In the rows, 128 means zero.
Known rows:
totol: [126 159 143 103 107 158 152  59 126 161  89  97 102 193 164 140 139 141
 135 118 102 136 106 124 116 123  97  94 121]
stefebrel: [146 120 162 125 130 158 128 125 144 148 137 138 144 123 149 124  61 129
 138 112  85 105  46 107 128 114 115 104 148]
nomuk: [174 143 109 108 137 110 138 119  98 134  87 146 122 156 152 140 142 130
 164  99 139 161 125 132 108 134  98  96  82]
zuga: [144 138  78 133 167 142  96 100 126 131  86 165 145 173  98 163 112  88
 157  88 143 136 116 112 125 147 102 162  91]
rikim: [130 112 143 114 126 152 128  76 132 159 129  94 123 125 144 128 122 133
 123 164  97  80 119 118 146 101 119 164 144]
stime: [115  65 149 140  83 171 115  56 124 134  83 178  76  83 177 124 100 148
  94 206 107 102 120 154 135 127  93  83 114]
trebrin: [130  94 150 109 122 194 185  87 119 132 193  60  93 109  94 160  93 151
  89 124  92 158 128 125 144 179 107 153 169]
tenel: [117 126 142 120 119 167 147  73 131 150 128 124 118 151 145 132 100 122
 120 146 102 112 106 122 132 137 112 127 142]
klafir: [ 97 142 115 129 139 190 110  45 153 154  96 125 129 200 111 160 101  95
 124 116 106 105  97 105 136 138 103 162 135]
savik: [153 115 165 127 132 160 125 132 148 148 139 139 148 115 148 121  50 133
 140 105  82 103  35 103 128 111 116 103 148]
klapir: [164 118 109 122 145 118 136 131 100 125 117 166 132 123 134 134 112 117
 151 121 138 141 125 130 120 144 110 125  97]
mafal: [148 127 143 119 121 137 160 140 103 117 140 173 142 114 163 109  88  74
 169 158 163 113 115 148 105 193 112 161  35]
ruzi: [113  76 147 135  92 169 123  60 126 139  93 161  88 102 172 127 100 140
 103 191 104 102 115 147 132 130  97  96 119]
kugraski: [ 95  86 144 122 156 179 161  63 113 137 114 162 125 156 180 141 110  95
 139 156 122 121 103 127 149 110 154 139 165]
risem: [142  71  92 127 173  99 147 112  87 111  57 152 136 131 179 163  76 112
 162 107 172 108 104 116 121 156 115 135 133]
pufe: [203 105 130 130 161 110 114 191 117 125 129 179 163  87 139 124  60 127
 172  78 120 130  57 113 115 119 114 101 103]
flestom: [152  83 119 123 178 143 145 127  86 119 133 214 140 125 156 130 139  90
 171 136 147 171 136 141 138 106 161 137 106]
gretem: [131 219 117 102 127  60 148 161 103 137 121 225 120 123 126 113 116 144
 138 124 163 118 120 132 163 107 120  91 115]

Facts:
baklek Ξ 435; bivak Ξ 435; brapok Ξ 688; brener Ξ 688; breskul Ξ 435
broku Ξ 435; bugrebis Ξ 688; busku Ξ 435; dematros Ξ 435; depen Ξ 688
desivun Ξ 688; digi Ξ 435; dobuk Ξ 435; dramom Ξ 688; dribran Ξ 435
droflil Ξ 435; druzem Ξ 435; dufim Ξ 435; faski Ξ 435; festoplu Ξ 688
flestom Ξ 435; flibasor Ξ 435; flidrel Ξ 688; flidro Ξ 435; flodudran Ξ 435
flumel Ξ 435; flupin Ξ 435; fluzu Ξ 688; fomen Ξ 435; fubun Ξ 435
fures Ξ 688; gagun Ξ 688; gata Ξ 435; gedrobris Ξ 688; gibim Ξ 435
giful Ξ 688; gigem Ξ 688; givuno Ξ 435; goneflum Ξ 435; gregri Ξ 435
gretem Ξ 435; gripudri Ξ 435; grizas Ξ 688; grofodrer Ξ 435; grumen Ξ 435
grustom Ξ 688; kivek Ξ 435; kizolal Ξ 435; klafir Ξ 688; klapir Ξ 435
klasol Ξ 435; klebrim Ξ 435; kledrisuk Ξ 435; klifi Ξ 688; klistin Ξ 688
klotil Ξ 688; kugraski Ξ 688; lezabin Ξ 688; lidran Ξ 435; lostik Ξ 435
mafal Ξ 435; mema Ξ 688; mikan Ξ 688; momor Ξ 435; mopor Ξ 435
nabrer Ξ 435; nadar Ξ 435; nevo Ξ 435; nibekes Ξ 688; nida Ξ 688
nilem Ξ 688; nodrak Ξ 435; nomuk Ξ 435; nubok Ξ 435; nudregris Ξ 688
nupimis Ξ 435; pafi Ξ 435; pidris Ξ 688; piduski Ξ 435; plaplok Ξ 435
plaski Ξ 435; plitrol Ξ 688; pluflol Ξ 688; pluvik Ξ 688; pufe Ξ 435
radem Ξ 435; rafun Ξ 435; rerol Ξ 688; rikim Ξ 688; risem Ξ 435
robril Ξ 688; rosis Ξ 688; rumuk Ξ 435; ruzi Ξ 688; saklor Ξ 435
sastun Ξ 435; savik Ξ 688; skaraklam Ξ 688; skavil Ξ 435; skeflan Ξ 435
skelal Ξ 435; skene Ξ 435; skodam Ξ 435; skoflefur Ξ 435; skoskan Ξ 688
skurum Ξ 435; stefebrel Ξ 688; stete Ξ 435; stime Ξ 688; stoklamal Ξ 688
stugor Ξ 435; tavi Ξ 435; tenel Ξ 688; tesul Ξ 435; tezubrus Ξ 688
tikil Ξ 435; tivekle Ξ 435; togru Ξ 688; totol Ξ 688; tradun Ξ 688
trebrin Ξ 688; trero Ξ 435; trilustu Ξ 688; trisogra Ξ 435; trogulim Ξ 435
tukas Ξ 435; tumuzor Ξ 688; tuplim Ξ 435; vaflum Ξ 435; vatas Ξ 435
vitu Ξ 688; zanopum Ξ 688; ziti Ξ 435; zufom Ξ 435; zuga Ξ 435
zuskim Ξ 435; zuskin Ξ 435; baklek β zuskin; bivak β gibim; brapok β plaplok
brener β tumuzor; breskul β risem; broku β vatas; bugrebis β stete; busku β tivekle
dematros β fluzu; depen β gagun; desivun β digi; digi β druzem; dobuk β trisogra
dramom β klistin; dribran β rosis; droflil β pidris; druzem β trogulim; dufim β rumuk
faski β droflil; festoplu β ziti; flestom β momor; flidrel β zanopum; flodudran β festoplu
flumel β trero; flupin β fubun; fluzu β nibekes; fomen β vaflum; fubun β nodrak
fures β plaski; gagun β nevo; gata β totol; gedrobris β klebrim; gibim β kivek
gigem β stime; givuno β depen; goneflum β tukas; gregri β skavil; gretem β fomen
gripudri β trebrin; grizas β lidran; grofodrer β lostik; grumen β stoklamal; grustom β trilustu
kivek β nabrer; kizolal β tesul; klapir β saklor; klasol β broku; klebrim β grumen
klifi β zuskim; klistin β skaraklam; klotil β tradun; kugraski β faski; lezabin β tezubrus
lidran β bivak; lostik β tavi; mafal β dribran; mema β flumel; mikan β stefebrel
momor β kugraski; mopor β dufim; nadar β gigem; nevo β flibasor; nibekes β brapok
nida β gripudri; nilem β mafal; nodrak β grizas; nomuk β gata; nubok β dobuk
nudregris β grustom; nupimis β sastun; pafi β busku; pidris β fures; piduski β flupin
plaplok β nudregris; plaski β klifi; plitrol β klotil; pluflol β mikan; pluvik β pufe
pufe β savik; rafun β nadar; rerol β skurum; risem β flidro; robril β skene
rosis β nubok; rumuk β rikim; saklor β tenel; sastun β grofodrer; savik β givuno
skaraklam β lezabin; skavil β ruzi; skeflan β kizolal; skelal β nida; skene β stugor
skodam β klapir; skoflefur β gedrobris; skoskan β flodudran; stefebrel β pluvik; stete β togru
stime β gregri; stoklamal β vitu; stugor β skeflan; tavi β bugrebis; tesul β nilem
tezubrus β mopor; tikil β dramom; tivekle β flestom; togru β radem; totol β skoskan
tradun β flidrel; trebrin β rerol; trero β piduski; trilustu β tikil; trisogra β tuplim
trogulim β dematros; tukas β gretem; vaflum β mema; vatas β rafun; vitu β baklek
zanopum β pafi; ziti β nupimis; zufom β goneflum; zuga β klafir; zuskim β breskul
zuskin β zuga

Rows:
No name comes twice in this set of rows, the named rows included.
[177  81 113 114 152 142 167 140  89 111 171 108 113  89  93 160 101 147
 128 103 130 178 143 135 129 180 107 151 121] : skurum
[138  66  99 128 186 115 152 116  81 109  74 183 140 126 184 155  98  96
 170 117 171 130 113 124 131 133 142 138 131] : droflil
[ 86  69 130 125 160 159 165  55 111 130  73 136 124 159 198 159  80 103
 138 142 138  93  88 112 143 130 139 141 181] : pidris
[143 121 159 124 128 159 130 118 143 149 136 137 141 124 148 122  67 128
 135 117  87 103  54 109 130 116 115 108 147] : mikan
[133  57  89 129 190 100 153 110  81 105  47 162 139 131 193 167  75 104
 169 109 179 109 102 115 127 149 126 138 142] : plaski
[175 136 106 106 136 109 137 114  96 136  80 130 120 166 157 145 142 139
 170  94 137 164 124 130 101 133  96  93  76] : stete
[177  93 114 112 149 142 168 143  89 112 172 111 112  86  91 158 106 143
 128 101 130 183 145 134 130 179 107 146 123] : skelal
[105 144 166 115 102 176 160  80 133 145 141 135 122 146 159 114  92  91
 129 167 116  98  99 133 125 163 114 143 104] : robril
[163  74 114 137 116 121 111 120  97 117  85 207 103  71 159 127 113 132
 133 164 143 135 137 154 123 136  97  90  79] : klasol
[141 124 159 123 126 159 132 118 142 149 137 139 138 127 147 121  72 124
 132 120  90 106  59 112 130 118 115 107 146] : pluflol

Now the same objects, written a new way:
Known rows:
rikim: [ 77  65 130 119 181 154 130 126  98  99 149 120  96 170 160 125 127  89
 120  73 168  98 153 157 134  82 148 160 123 137 165 140 121 146 178 127
 125 159  89 123  85]
trilustu: [ 84  78 134 153 174 149 101 114 143  62 154 149 116 165 122 133  97 139
 134  77 181 140 139 181 118  93  71 171 143  52 128 116 136  87 115 153
 171 141 110 147 107]
grustom: [ 91  84 143 148 181 146 113 112 142  72 153 131 107 156 121 127  94 137
 134  89 182 138 151 172 106  94  66 175 132  50 112 110 146  80 113 150
 174 138 100 139  99]
festoplu: [128  82 118 128 182  77 133  95 206  85 119 168  89 155 110 125 190 131
 116  98 168 123 138 174  93  82 142 156 161 105 141 148  77  94 150  93
 128 176 128  74 138]
plitrol: [104  76 127 119 182 128 111 131 147  99 133 153 105 148 123 112 132 128
 115  80 132 129 155 140 110  78 109 151 146 123 130 128 142 104 151 119
 128 144 103 115 105]
klotil: [106  72 125 103 184 122 103 128 165 103 127 155  97 143 129 111 123 125
 121  88 111 138 158 140  96  76 103 150 158 123 131 124 155 105 154 123
 115 141 104 120  91]
fluzu: [ 99  99 179 143 209 116 142 103 148 102 160  81  77 132 126 104 119 132
 120 108 184 141 178 139  76  90  80 160  97  58  53  95 175  67 127 126
 160 134  73 100  93]
nibekes: [ 99 100 175 141 205 123 140  99 151 102 159  84  83 135 126 110 110 133
 126 108 182 142 176 147  76  95  75 168  96  51  52  96 170  63 126 127
 166 136  74 105  93]
brapok: [ 95  99 177 142 205 128 138 105 147  98 152  86  84 134 129 112 108 133
 124 104 190 143 170 151  82  95  73 170 100  50  60  96 166  66 120 132
 168 133  75 112  94]
nida: [102  82 131 128 178 130 116 132 145 100 147 148 108 146 117 113 142 129
 110  66 144 125 152 138 108  80 111 151 145 119 130 129 135 106 147 118
 132 143 103 105 110]
zuskim: [150 205 164 181 112 140 153 146  67 157 150 119 161  98 106 175 130 122
 109 137 114 127  87 107 132 130 158 143 107 153 132 118  91 133  70 141
 131 139 137 115 170]
nomuk: [144 157 128 126  96 118 135 122 129 149 115 123 141 115 125 140 131 134
 142 167 119 131 109 126 136 159 136 108 123 133 126 132 119 136 119 131
 125 120 147 135 143]
gata: [154 167 123 126  93 108 141 113 144 142 105 126 136 112 121 144 140 136
 140 171 124 132 108 132 130 162 141 114 120 130 128 129 106 139 116 127
 120 125 156 130 153]
tukas: [132 152 166 122  92 114 114 172 125 119  96  66 159 126  95 156 147 147
 151 143  88 110  85 141 176 161 136  82 140 157  97  99 144 140 113 107
 121 109 119 142 136]
nodrak: [145 183  85 160 106 138 150  88 171 166 144 150 107 121 153  63  72 124
 148 183  73  92 150  62 208 155 148 137 140 151 148 112 118 103 118 129
 181  91 165 124 165]
rosis: [105  51 107 110 163 102 185 114 148 114 179 174 143 154 101 106 126 146
  50  47 162 123 139 127 119  80 115 106 151 128 103 169 175 118 126 129
 122 117  72 136  94]
flumel: [128 154 159 135  95 118 113 162 150 121 101  62 150 138  97 132 135 152
 157 150  69  86  91 126 227 159 145  87 158 174  98  83 134 128 111 103
 145 100 117 137 145]
vaflum: [128 149 179 124  90 117 108 186 135 120  87  43 165 141  84 159 150 153
 159 140  70  87  79 148 214 160 139  80 158 175  83  82 140 140 112  92
 133  98 110 142 135]

Rows:
No name comes twice in this set of rows, the named rows included.
[143 185  96 153 104 138 145  99 169 159 138 136 112 125 141  69  82 130
 152 176  67  89 136  67 214 159 148 133 144 155 140 104 117 103 114 122
 181  87 157 125 166] : fubun
[108 114 158 135 212 132 103 145 131 126 146 176 109 123 117 154 114 120
  95  73  83 156 137 120  66  34 113 190 165 156 146 110 144  94 120 139
  99 160 102 106 110] : kugraski
[122 142  99 132  67 151 106 131 109 109 113 157 164 140 129 167  91 142
 157 145 129 126  92 160 166 171 117 121 149 110 178 139 107 151 105 170
 136 127 171 187 147] : mopor
[145 191 157 161 109 142 151 141  73 152 146 115 151 104 117 167 125 116
 115 147 120 127  94 114 131 135 153 137 104 154 132 124  99 142  86 138
 128 137 133 119 163] : breskul
[106  69 125  85 189 120  88 129 175 112 119 158  91 143 133 113 116 126
 120  95  98 143 162 145  87  69  96 155 166 127 133 118 170 107 169 129
  97 139 106 125  78] : tradun
[122 153 120 144  77 159 110 115 118 104 122 138 153 132 124 169  78 148
 169 159 147 140 104 170 148 179  88 132 134  70 142 122 122 124  88 172
 156 117 157 189 143] : tikil
[ 86  73 173 133 178 118  88 180 168  67 119  77 126 175  80 115 161 145
 131  46  96  76 120 155 197  82 121 120 181 162  94  81 149  98 140  81
 149 125  72 107 108] : mema
[166 163 114 123  95  81 153  96 175 135  93 133 128 120 118 152 165 136
 139 187 136 133  98 152 116 163 162 115 132 123 131 147  78 128 121 110
 119 145 167 109 168] : flodudran
[140 172 109 150  99 130 140 114 162 149 127 116 123 130 127  86  94 136
 158 172  70  84 129  78 218 158 154 124 147 163 129  93 121 108 115 117
 175  89 147 126 156] : flupin
[145 168 143  88 124 128 105 133 131 179  91 145 129  96 135 174  83 129
 140 188  37 160 107 122  84 122 125 138 155 162 136 107 159 136 119 148
  71 126 147 157 111] : flestom
[107 104  82 164 193 140 136  79 190 122 175 191  69 155 147  34  89 116
 117  92 112  91 191  71 178  77 127 185 162 129 157 112 125  69 143 119
 192 116 131  91 128] : grizas
[136 174 165 140 114 131 152 100 126 138 126  67 123 110 132 148  83 138
 158 193 159 147 125 144 116 174  93 136  83  63  69  97 154 105  91 157
 158 110 128 153 127] : plaplok

The same objects again, as new rows of numbers:
Known rows:
pafi: [148 129 116 154 143 141 100 133 109 164 121 151 136]
givuno: [133 132 120 146 122 105  98 145 121 106  90 100 132]
kugraski: [129 132 113 172 185 102 118 152 114 132 145 179 129]
tradun: [114 141 104 160 190 116 110 156 116 145 132 187 127]
flupin: [147 135 108 145 103  86  65 143  82 136 127 139 129]
skoflefur: [107 141 100 159 189 228  67 156 117 162 131 114  84]
plitrol: [ 89 158  90 134 199 141  94 168 118 164 112 203 124]
grofodrer: [119 122 141 150 118 127 123 147 154 102  81 102 147]
tezubrus: [106 120 147 135 168  77 121 139 115 118 174 154 116]
zanopum: [119 139 108 164 187 112 114 153 115 141 136 184 127]
trebrin: [158 126 122 189 186  96 176 134 139 164 103 237 184]
dribran: [111 103 175 115 119 128 120 123 133 149 157 135 131]
dufim: [139 108 159 131 123 104 111 118 107 140 160 120 125]
robril: [ 45 142 142  87 177 137 108 162 144 155 140 194 117]
mikan: [ 90 151 102 144 168  89 103 171 130  92  96 140 122]
gigem: [123 135 116 166 203 107 141 144 129 112 117 141 121]
druzem: [109 128 141 104 133 132  92 132 109 160 134 138 119]
goneflum: [128 144  99 126 110 105  53 152  84 150 112 149 126]

Rows:
No name comes twice in this set of rows, the named rows included.
[108 106 195  89 204  59 205  91 134 115 150 119 118] : tumuzor
[ 63 134 170  48 222 100 178 113 136 149 112 147 112] : brener

